Here is a tiny trained network, its code and every weight. The questions are about switching its units off for an input and a class, where a switched-off unit gives its printed mean instead of its output.

import numpy as np


def w(rows, s, z=0):
    codes = np.array(rows[::2]) - 128.0
    scale = np.full(codes.shape[1], s)
    scale[-1] = z or s
    return codes * scale


def f(y):
    return np.maximum(y, 0)


def log_softmax(a):
    a = a - a.max(-1, keepdims=True)
    return a - np.log(np.exp(a).sum(-1, keepdims=True))


def net(x, mask):
    res = np.array(x, float).reshape(1, 4) / 4 @ E
    y = f(res @ A[0][:, :-1].T + A[0][:, -1])
    res = res + np.where(mask, y, B[0][:, -1]) @ B[0][:, :-1]
    return log_softmax(res[-1] @ U[:, :-1].T + U[:, -1])


A, B = {}, {}
E = w([
[48,106,231,73,202,157,59],'x0',
[88,247,107,108,188,138,203],'x1',
[68,83,111,254,164,179,154],'x2',
[60,121,200,144,67,44,197],'x3',
],0.0076)
A[0] = w([
[72,124,211,148,66,26,198,78],'N1',
[193,144,17,157,53,100,194,101],'N2',
[77,97,116,237,153,162,139,74],'N3',
[69,132,211,152,66,39,189,79],'N4',
[147,174,197,45,130,113,79,95],'N5',
[202,139,44,164,38,111,196,113],'N6',
[174,155,133,35,101,69,113,89],'N7',
[178,139,68,114,185,216,58,74],'N8',
[114,215,81,115,182,142,192,44],'N9',
[173,132,78,120,187,174,80,12],'N10',
[71,70,217,74,180,160,48,78],'N11',
[159,155,125,18,79,86,119,106],'N12',
[178,2,132,128,57,130,74,53],'N13',
[185,141,71,118,179,221,60,40],'N14',
[48,109,166,131,84,47,178,38],'N15',
[167,164,145,44,95,86,109,78],'N16',
[177,172,135,45,87,51,78,97],'N17',
[81,122,164,133,90,82,165,9],'N18',
[170,158,142,33,101,87,102,86],'N19',
[196,139,121,40,81,81,137,107],'N20',
[84,244,93,106,197,152,211,48],'N21',
[47,108,214,72,202,152,61,76],'N22',
[204,89,70,174,46,99,133,108],'N23',
[165,138,76,148,107,109,161,4],'N24',
[69,91,127,244,152,184,169,66],'N25',
[65,102,116,229,148,176,132,72],'N26',
[144,188,118,71,137,130,143,77],'N27',
[182,22,139,142,47,108,47,70],'N28',
[180,127,73,106,184,217,81,82],'N29',
[209,153,34,174,59,85,174,104],'N30',
[27,99,234,63,204,182,62,90],'N31',
[158,53,144,168,69,128,58,43],'N32',
[207,139,60,110,206,221,69,67],'N33',
[180,18,138,143,73,111,58,48],'N34',
[25,113,190,138,42,39,202,88],'N35',
[163,133,71,154,72,141,178,46],'N36',
[166,128,56,113,185,202,67,67],'N37',
[66,90,104,239,181,159,157,65],'N38',
[98,88,118,181,145,159,158,49],'N39',
[96,244,86,104,197,142,224,36],'N40',
],0.0068,0.0033)
B[0] = w([
[165,134,72,27,22,118,62,221],'N1',
[119,204,149,191,193,41,65,243],'N2',
[215,15,41,201,164,201,193,199],'N3',
[157,139,71,34,19,131,43,215],'N4',
[167,82,84,239,189,162,165,191],'N5',
[109,214,155,217,193,32,54,242],'N6',
[197,42,69,203,157,186,202,190],'N7',
[157,145,83,48,15,113,77,195],'N8',
[31,152,236,56,150,178,185,190],'N9',
[146,132,94,80,66,120,84,163],'N10',
[105,220,162,198,196,27,69,227],'N11',
[189,12,56,206,170,183,187,196],'N12',
[21,143,239,48,162,185,220,211],'N13',
[154,144,81,57,26,117,86,189],'N14',
[158,142,82,57,36,121,77,190],'N15',
[176,62,74,194,156,196,179,182],'N16',
[180,44,75,197,165,194,186,199],'N17',
[153,138,92,74,64,134,92,160],'N18',
[177,65,70,187,156,180,179,187],'N19',
[180,58,68,211,182,183,173,195],'N20',
[21,130,246,55,165,201,218,218],'N21',
[132,210,139,231,205,11,54,230],'N22',
[73,208,195,159,180,62,79,218],'N23',
[126,179,141,155,158,93,88,160],'N24',
[194,45,48,189,149,193,176,212],'N25',
[205,39,52,192,157,184,185,198],'N26',
[100,71,157,128,148,190,172,164],'N27',
[12,151,240,39,178,208,221,219],'N28',
[148,141,83,46,23,108,77,191],'N29',
[110,204,143,194,191,45,61,240],'N30',
[139,228,126,237,200,19,57,254],'N31',
[43,134,208,63,149,179,210,188],'N32',
[155,136,105,53,26,105,74,206],'N33',
[25,146,247,41,165,197,222,206],'N34',
[182,142,81,23,18,115,62,232],'N35',
[132,160,152,167,175,72,85,182],'N36',
[154,136,89,52,22,118,78,188],'N37',
[193,40,64,187,156,184,178,209],'N38',
[168,79,70,164,145,166,148,164],'N39',
[30,132,255,47,163,189,195,218],'N40',
],0.0054,0.0071)
U = w([
[119,181,139,189,170,44,89,223],'0',
[179,45,89,180,140,173,167,105],'1',
[150,136,105,59,7,112,86,170],'2',
[38,132,196,79,142,169,182,3],'3',
],0.016,0.00057)

Each question gives the input, the list of numbers given to net, and the class t.
The units are the neurons (one row each of A and B). Each row of codes is followed by its name. A weight is (code - 128) times the scale printed after its matrix; where a second scale follows, it is the last column's (A, B and U).
mask holds one flag per neuron, in row order. A switched-off neuron (its flag False) gives its mean, the last column of its row in B, instead of its output. The means were averaged over made-up inputs and are rounded, as every weight is.
A unit's drop is (log p(t) with every unit on - log p(t) with that unit switched off) / (log p(t) with every unit on - log p(t) with every unit switched off).
The circuit of an input: a set's keep is (log p(t) with only the set's units on - log p(t) with every unit switched off) / (log p(t) with every unit on - log p(t) with every unit switched off). Starting from the 12 units with the biggest drops (on a tie, the unit counted first), units are removed one at a time, each time the one whose removal leaves the highest keep (on an exact tie, the one counted first), for as long as the keep stays at least 0.8.
circuit, biggest first: the units of the circuit, biggest drop first
most important unit: the unit with the biggest drop
k most important neurons: the k neurons with the biggest drops, biggest first
drop when u is switched off: that unit's drop, to one decimal
input [-8,-3,-1,-8], class 0: circuit, biggest first : N6
input [-5,-6,3,5], class 3: 3 most important neurons : N28, N13, N34
input [2,3,1,2], class 3: 3 most important neurons : N6, N2, N30
input [5,-7,3,3], class 3: 3 most important neurons : N28, N34, N13
input [8,2,-8,-1], class 0: 3 most important neurons : N31, N22, N11
input [8,-8,2,8], class 0: 2 most important neurons : N31, N11
input [-7,-7,-3,1], class 0: 2 most important neurons : N6, N30
input [3,4,-2,-2], class 3: 4 most important neurons : N6, N2, N30, N21
input [5,-6,-4,-2], class 3: 4 most important neurons : N28, N34, N13, N6
input [6,-7,-6,-2], class 3: 4 most important neurons : N28, N34, N13, N32
input [6,-8,7,3], class 3: 3 most important neurons : N28, N34, N13
input [2,5,-7,8], class 2: 3 most important neurons : N35, N1, N4
input [-5,-1,-3,-6], class 2: drop when N10 is switched off : 0.1
input [-1,8,-6,2], class 3: most important unit : N40
input [-4,-1,-8,-8], class 1: drop when N19 is switched off : 0.4
input [-7,8,-2,-2], class 3: drop when N21 is switched off : 1.2
